Each row is followed by its class.
[-123   65   89 -104 -131 -106  -29   15  151   65  254 -116   86 -266
  -70  301   42  -58  211  239 -334   80  -43  -42  -14  -64  159   48
  142 -107  103    4 -250  -27]	(75)
[ 136   73  209   39 -499  139  355  153 -339  340  289 -219 -133  -32
   68   28 -298 -273   -3  272  304  102   56 -220    8 -151  209  302
 -207 -171  -43 -113  -34  -18]	(47)
[-213   81    8  161 -135  -84  223  -68  321 -137  192   60  159  -35
  -15   -4  -14 -169   35  117   43   92  205  189  137  115  131  107
 -344 -116   43  127  179 -107]	(147)
[-122 -135   38  160  -87   -3   36   22  -63   13  230  -15  124   10
 -223  275  -30   48   84  244  -73   11   69   16 -148  228   36  -91
   14  -69  207  -55   28 -112]	(47)
[ 442   89 -103 -316  173  138 -282   71   34  -45 -568   36  -23   42
  326  261 -127 -190 -334   87 -136 -153 -307  344 -165  204 -182  -35
 -348   75 -322  144  362  -79]	(47)
[-134  -52 -201  -69   11  -59   -4   31  285   82  624 -183  239 -107
  -55 -160   27  -42  146  207 -200   81  180  -41   24  -20  112 -165
  491   62  371 -120 -401   66]	(76)
[-107  -43   64  -73   48  -93 -230  -60  237 -346   92  -15 -152  291
  193   40  167 -240 -183  257  499  141   47  472   62  202 -217  178
 -163  -95   77 -149   87  -89]	(43)
[-109   18 -121  177  -27   41  303  112  284  190 -428 -232 -212   23
  -68 -380   86   29 -359  -41   -9   57  -44 -196  -67  381 -133 -288
 -119  -30 -101 -294   24  -18]	(147)
[  43 -137  121  128 -457  431  152 -170  274   98  317 -358 -193  -71
 -170  115  -78 -189  -55  186   52 -138 -117   36  -89   88 -146  -41
  -53 -247  110 -237  388 -177]	(22)
[  16   65 -237  -13 -261  310   97  197   15  143  174 -151  -76  109
   79    1  -16   10 -178   63 -127  157  138  -58 -183  148 -189  -24
  214   -9    9 -250  168   -2]	(159)
[  39   68  -92   19   41  -77  267  133   71  233   94  224 -135 -310
 -209   54 -123  -10  234  127   23  -85 -175   18    5  -32  296    4
 -213  -76   22 -113 -122   38]	(75)
[ 232 -209   82   74 -177  232  214 -221 -899   -4 -215   32  113  144
  -38 -139 -332   60 -282   22 -196   73   68 -354 -198 -275   10  213
 -135   68  137  -66   55  -95]	(170)
[ 467   10 -203 -326 -159  319 -309  242 -383 -379   26   52  354  212
  186  122   94 -111 -169   75   81  501  251 -469  138 -219  -66  154
   47  215  -31   69  233  -18]	(43)
[ 104  150   96 -112  237  176  -29  145 -592   20  -16  122 -157 -235
  314 -290   62  202  258 -206 -271 -125 -127 -609 -269 -331  107  -94
   91  198 -217  253 -607  -36]	(47)
[ -92  147 -136 -370 -239 -116 -221 -393  525   57 -642  -33   34 -101
 -521  234  107 -249  106  -38  402  175   59  341  431 -377  239  150
 -287 -119 -461  412  725   -7]	(75)
[ 102  121  -31  -46 -194  273  156  -70  -77  324 -113 -426 -208 -105
   44 -145  -82 -149  156  236   -6  -35  -61 -333 -188  -92 -115  -67
 -264   71   43  -78  258  -52]	(170)
[  70   32 -320  -70 -198  226  163  356   44 -185  -18  -83  -84  116
  274  137   53    3 -303  458  179  119   83  -27  -48  542 -181  -51
  274  101  183 -419 -159  -82]	(75)
[-235  -23 -141  -98 -193  114   70   55  -54  282   76 -317   96   23
  -43  -78  -56 -293 -302   45 -269   86  -61  -85 -400 -184   82 -125
   99   62 -229 -249  276  -65]	(159)
[  51 -106  216  159  124  -96 -199  247 -400 -423 -544   50  -51  100
  120   74   23  161   89  -75  116  154 -262  200 -345  319 -300  -14
 -631   66  -49 -228  145   46]	(170)
[  46 -245 -331 -306  113 -143  150   97  -25  479   20  116    7  201
  211  -21   12 -564 -233  264  -68   60  483    2  -64 -585  140 -212
  233  299 -402  290  394 -106]	(76)
[-308  202   42 -338 -413   56 -366 -149  -65   33 -101 -351  323   50
 -163  266   69 -303 -341  -69  153  278   18 -412  148 -168   72  271
  -69  131 -339  -79  432  131]	(43)
[-280 -369 -215   60   75 -167 -183  -51  397  -58  267   75  206   68
  337  138   90  -61 -185  -51  228   79  295  345  -93   42  -73  -34
  583    3  171 -132  104  238]	(22)
[ 152 -176 -128   37 -282  396  -90  340  -42  139  193  238  104 -158
  182  642  125   17 -331  158  221 -199  -26 -371 -219  105  317   93
  484 -153  105  -31 -142   27]	(47)
[-255  -95  174  267  141 -196  130 -197  293  236  226 -401  219 -262
 -159  -62  -27   80  422   48 -450  -99   73  -68 -203  -16   67 -114
  -36 -101  262   37   -5  167]	(43)
[ -84   52  -30   -9 -320  293 -126 -129 -108   13  243 -288  107    7
   57  261  143 -305 -232   92  248   58   23 -487   78    9  -58  109
   -8   12  263  -93   50  -27]	(170)
[-109 -171  -74   54 -182  180  145  -71  181 -170  192  116  154 -298
 -308  131  -29 -298  157  127   -8   13  148  251  -16  -50  189   -9
 -211  -82 -175   89  311    1]	(159)
[-140 -112  -21  -44 -259  218   16 -315 -178 -233  320 -272  212   79
 -359   10 -139 -244  -56  256   81  227   10  -84   97   -8   18  -88
   85  -51 -165 -199  133 -191]	(76)
[-170  -73   -9  -32 -114    2   38  -40  203  167  310 -269  116  -36
 -200   67 -102 -277 -115  275  141   92  102   97  -37   66  233  -19
  162 -130  -40 -125  -45   -5]	(22)
[ -12  -83  213 -516  -37 -150 -575 -130  267   -6  101 -271 -249  -57
  -16   31 -131 -184  -56 -106  195   49  -13  673   94   13 -107  228
  214   60 -330  -37 -311  212]	(76)
[ -67 -131    9   59   21 -206   31   13   63  124  -22  -35  197  221
    9  299   39   67 -115  212  239 -110 -353 -167   83   29  -22 -274
  128   62 -152 -151  497  -70]	(43)
[   8  -11  388   61 -522  296   65  190 -244   94  185 -289 -284  150
  187 -216  -36   74  -34  297 -156  -14   43 -118 -369  -45 -273  115
   13 -135  173 -212  -84 -172]	(76)
[   4  134 -194 -127 -244  234   60   40 -177   83  113    0 -175  -96
 -122   67  -80 -150   -6  -26  437  -11 -173 -113   69   57   39   39
  -76   16   -2 -250  -82    5]	(75)
[-392  -53  117  223 -261 -235  154  111  -22 -205 -234  297  520  -38
   16 -427 -260  191  262   24  403  100  120  269   73  173    9 -119
 -397   32 -264   64  368  261]	(76)
[-229  -72  201  193 -121 -112 -138  -43    4 -335  302 -284  167  152
 -335  265   16  349  329  128  -23  223  -86   69 -140   80   95   94
   66 -144  197 -254   87 -149]	(76)
[-346  115   -4 -217 -423  167  -61 -117  165  -14  384 -245 -178   -4
  198   16  163  -94   98  334   33  265  302 -240   -7 -130  -85  182
  172  112   21  -58   98 -191]	(170)
[-497   84 -271 -152  317 -228 -106 -344   82  189   68   42  -47  -80
 -209  -53    1  -29  237 -209 -565    1  -78  366 -372 -257   21 -193
   72  117 -258    6  161  -89]	(47)
[ -13 -168  -77    4 -233  120  253   16  160  265   59 -178  -95 -161
 -342  121   11 -174  -27  185   50  -73  -78  -28 -122 -172  380  -40
    5  -72  -56  -96  107 -153]	(170)
[ 140    8 -169   63    3  247  135   38  225   31  468 -101   35  -80
   85  -77   20 -128   63  198   78  -13   34 -185  -44 -125  157  -27
   69   -1  166  -25  113 -102]	(47)
[ 249  -19  208   -8 -588  213  317  116 -423  238  158 -103  -62 -150
 -151  154 -336  203   70  -31  -34  -31  103 -302  155   50   92  378
  -18  -59  141 -113 -210  138]	(43)
[-217  150 -116 -141   61 -137 -160 -140  -39  279 -383  302 -253   39
 -126 -359 -329  328   79 -175  213 -260 -135  563 -181  328 -334  -34
 -290  120  139 -186  172  227]	(22)
[  27  -79  203 -110   95 -277  -38  -23 -192  270  206    8  -18 -218
 -356  -14 -401  -44  169   83 -196 -196  -96  571   -9  105  -92   58
   61   78   92 -148 -412  403]	(75)
[ 240  114   79   51 -208  359   13  222  -37   42 -154  277 -112 -269
   34  208 -154   -7 -121  -14  102  -35  -18  -13    4  302   -3  316
 -488 -114 -218  -30  121  247]	(170)
[ -47    6   20  -16  -56   84   23  -37   85  211  432  186  -72  146
  -62  114  130 -165 -145  140  311 -263  -97 -242  226 -239  112 -116
  115   15  -73  130  143 -203]	(76)
[ 146 -100  247  124 -337  150  292  175 -291  222  271 -113 -194   56
 -222  173 -106   66   48  308  -75  -11 -154 -415  -93   52   75  -64
 -335    3  135 -158  126 -391]	(170)
[-184   46   56   25 -151    8  -95 -136   50  397  274   -3  177   -7
 -216   -1  -80  -99  -52  110   21  -65    1 -270   74  -54  -16 -113
  -11  -64   93   -2  184   81]	(76)
[ -58 -227    1  -62 -307  -21   94   70  172  -22  503   41 -122  205
   67   46   32 -358 -487   38  231 -145  113  304  328  130 -252   40
  164  148  196 -254  -50  -21]	(76)
[ -66 -242   98   24 -360  285   24 -148  281  219  297  -13 -120 -257
   -7   34 -208 -288  -91  -23  222 -151   52  228 -182   49  146   80
 -272 -209  -58   38  220 -111]	(47)
[ 241  110 -270   54    6  204 -154  278  140 -576  212 -272  520   35
 -226   82   13 -192  126  -23  485  373   87   67  295  134   48  109
  -97  146 -125 -220  337  411]	(76)
[-468   98 -333   61 -153   63  396    7  195  386  353   53  233 -203
   17  -15   61 -284   43  186 -255  -58  258 -382  -55  -98  300 -269
  104   22 -132  105   55 -115]	(76)
[  38 -369   35  -40 -196   10   62   33  337  241  380  366  178   49
  457 -307  -99 -162 -584  385  121 -175  301   86   62  -94  -29   -8
  341   20  331   99  100   18]	(159)
[ 314  139 -171 -455 -323  192 -157  429 -119  109  -68  -99  -26   74
  295 -308   10 -376  -48   35   63  350  188   43  -98 -443 -172   29
  -52  236 -221   37  220   81]	(75)
[ 177 -299 -177  123  485 -151   35  -77  339 -507 -500  156  -96   28
  -32 -135   85   88  121   15  236  106    6  515   22  238 -131 -101
 -381   31  -88  -94  367   40]	(43)
[ 187  157 -195 -131 -492  289  233  -44  116  387  181   75  -37   -2
 -163   54 -210 -268 -128  350  203  -97 -191   -4  145 -117    1  -24
 -179 -134  113 -119  508 -170]	(75)
[-191  278 -129 -325 -452  153 -287   67  180  256  -19 -150   93 -141
  175  493  136 -218 -225 -158  413   85   67 -520  159  -86  221  403
  -47   62 -155   -1  309  200]	(43)
[ 241 -195 -118  -79   66 -102  334 -164   60 -267   50  186 -217 -185
   10 -319 -175 -267  170   71  347  164   78  169  337 -200  128  134
 -534   97   82  -51  154 -101]	(159)
[ -56  -74   39 -117   63  -78    2  -47  270  263  283    2  153  -93
  -96  135   -6 -546   10  416 -152  -16   -5    8  -37 -217  171 -229
 -450  107 -236  233  529 -244]	(170)
[-186   66 -132  -38 -206  250   27   -2  310  -10  238 -248  -73  -49
  170  -36   85 -257  -38  116  137  125   29   19 -101  123  -36  -58
 -126  -15 -152 -105  166 -150]	(170)
[ -52  204 -432   16  287 -157  184  110  281 -315 -332   95  227 -172
  -37 -598   34  240  316 -126 -191  485  297  186   95   27   71  -56
   97   78 -199  -16 -152  346]	(147)
[ 277   15  146 -319 -199  241 -109 -115 -197 -222  124  -80 -301   -6
  265 -229 -331 -215 -290 -150  264  166 -241  130  -26 -277   54  496
 -418   47 -278 -260  199 -112]	(159)
[ 207   80 -153   -1  -90  146  171   52  -54 -339   22  -19  -80  333
  126   69   -3  -58   33  412  338   57 -157  207   65   40  -74  -14
 -114  -72   -7 -139  284 -340]	(76)
[-138   79  313  -74 -282 -104   36  -86  157  314   45   60 -183   13
   95 -201  -23  104  177  175  241 -128   85 -157  148 -113  -65   86
 -316  -17   84  229  223 -105]	(43)
[-175  119  172   91 -308 -115  289  199  -46 -119  122 -296   27   79
 -288   61  -23  215  274  237   -9  222  117  -46   81  295  137  119
 -213  -48   73 -134 -134 -165]	(43)
[  35  -89    7  181  -31  128   58   60   35   45  318 -115  -12  163
  -60  205   78 -316  -60  127  451 -191 -103  184 -124  -96  138  -30
  -59 -127   47   27  205 -136]	(47)
[ 103 -156 -110  108  105   33  157  -78 -258 -356 -296  -89  -32  -37
 -462  -77  -65  229  148 -269 -207  228   55  -41  -18    6  -23  -12
 -103  189 -153 -202  146   59]	(147)
